Below are the code and all the weights of a small trained network. Each question names an input and a class and asks about switching units off, where a switched-off unit gives its printed mean instead of its output.

import numpy as np


def w(rows, s, z=0):
    codes = np.array(rows[::2]) - 128.0
    scale = np.full(codes.shape[1], s)
    scale[-1] = z or s
    return codes * scale


def norm(h):
    return h / np.sqrt((h * h).mean(-1, keepdims=True) + 1e-5)


def f(y):
    return y / 2 * (1 + np.tanh(0.7978845608 * (y + 0.044715 * y**3)))


def log_softmax(a):
    a = a - a.max(-1, keepdims=True)
    return a - np.log(np.exp(a).sum(-1, keepdims=True))


def net(x, mask):
    res = np.array(x, float).reshape(1, 4) / 4 @ E
    u = 0
    for l in range(3):
        y = f(norm(res) @ A[l][:, :-1].T + A[l][:, -1])
        res = res + np.where(mask[u : u + 3], y, B[l][:, -1]) @ B[l][:, :-1]
        u += 3
    return log_softmax(norm(res)[-1] @ U[:, :-1].T + U[:, -1])


A, B = {}, {}
E = w([
[25,2,61],'x0',
[219,62,76],'x1',
[226,51,78],'x2',
[122,134,117],'x3',
],0.0013)
A[0] = w([
[230,93,142,8],'0.n1',
[177,3,135,121],'0.n2',
[201,167,236,217],'0.n3',
],0.0027,0.0016)
B[0] = w([
[4,63,51,95],'0.n1',
[81,184,111,182],'0.n2',
[236,176,43,252],'0.n3',
],0.0033,0.0011)
A[1] = w([
[60,141,4,128],'1.n1',
[215,211,167,254],'1.n2',
[90,175,66,191],'1.n3',
],0.003,0.00081)
B[1] = w([
[169,40,251,172],'1.n1',
[184,211,92,250],'1.n2',
[210,94,35,163],'1.n3',
],0.0029,0.0013)
A[2] = w([
[120,42,124,8],'2.n1',
[108,20,99,1],'2.n2',
[254,135,69,168],'2.n3',
],0.0059,0.00077)
B[2] = w([
[180,205,161,165],'2.n1',
[171,252,123,196],'2.n2',
[130,7,67,253],'2.n3',
],0.0034,0.0033)
U = w([
[126,254,191,47],'0',
[170,117,114,93],'1',
[61,73,166,251],'2',
],0.0089,0.0015)

Each question gives the input, the list of numbers given to net, and the class t.
The units are the neurons (one row each of A and B). Each row of codes is followed by its name. A weight is (code - 128) times the scale printed after its matrix; where a second scale follows, it is the last column's (A, B and U).
mask holds one flag per neuron, layer by layer. A switched-off neuron (its flag False) gives its mean, the last column of its row in B, instead of its output. The means were averaged over made-up inputs and are rounded, as every weight is.
A unit's drop is (log p(t) with every unit on - log p(t) with that unit switched off) / (log p(t) with every unit on - log p(t) with every unit switched off).
The circuit of an input: a set's keep is (log p(t) with only the set's units on - log p(t) with every unit switched off) / (log p(t) with every unit on - log p(t) with every unit switched off). Starting from all 9 units, units are removed one at a time, each time the one whose removal leaves the highest keep (on an exact tie, the one counted first), for as long as the keep stays at least 0.8.
units of the circuit, in order: the units of the circuit, biggest drop first
most important unit: the unit with the biggest drop
top k neurons: the k neurons with the biggest drops, biggest first
top k neurons in layer l: the k neurons of layer l with the biggest drops, biggest first
drop when u is switched off: that unit's drop, to one decimal
input [6,7,-4,5], class 0: units of the circuit, in order -> [2.n2 2.n3 0.n3]
input [6,-8,2,3], class 0: units of the circuit, in order -> [2.n3]
input [-3,2,2,-1], class 2: top 4 neurons -> [2.n3 2.n2 0.n1 2.n1]
input [-4,-7,3,-4], class 1: units of the circuit, in order -> [0.n3 2.n3 2.n2]
input [-2,1,5,0], class 2: units of the circuit, in order -> [2.n3 2.n2]
input [1,-4,8,1], class 0: top 4 neurons -> [0.n3 1.n2 2.n2 0.n1]
input [-2,1,3,0], class 2: units of the circuit, in order -> [2.n3 2.n2]
input [2,5,-2,-6], class 0: top 2 neurons -> [0.n3 2.n3]
input [6,-4,6,6], class 0: top 3 neurons -> [2.n2 2.n3 0.n3]
input [2,3,-3,2], class 0: units of the circuit, in order -> [0.n3 2.n3]
input [7,7,-1,7], class 0: top 3 neurons -> [2.n2 2.n3 2.n1]
input [3,-7,3,4], class 0: top 2 neurons -> [2.n3 1.n2]
input [7,4,-2,-8], class 0: top 2 neurons -> [2.n3 2.n2]
input [8,-1,8,3], class 0: most important unit -> 2.n2
input [1,0,-3,6], class 2: top 2 neurons in layer 2 -> [2.n2 2.n1]
input [1,-6,7,3], class 0: top 2 neurons -> [0.n3 2.n3]
input [3,5,-3,-6], class 0: drop when 0.n3 is switched off -> 0.1
input [-2,-8,4,-4], class 1: drop when 0.n3 is switched off -> 0.2
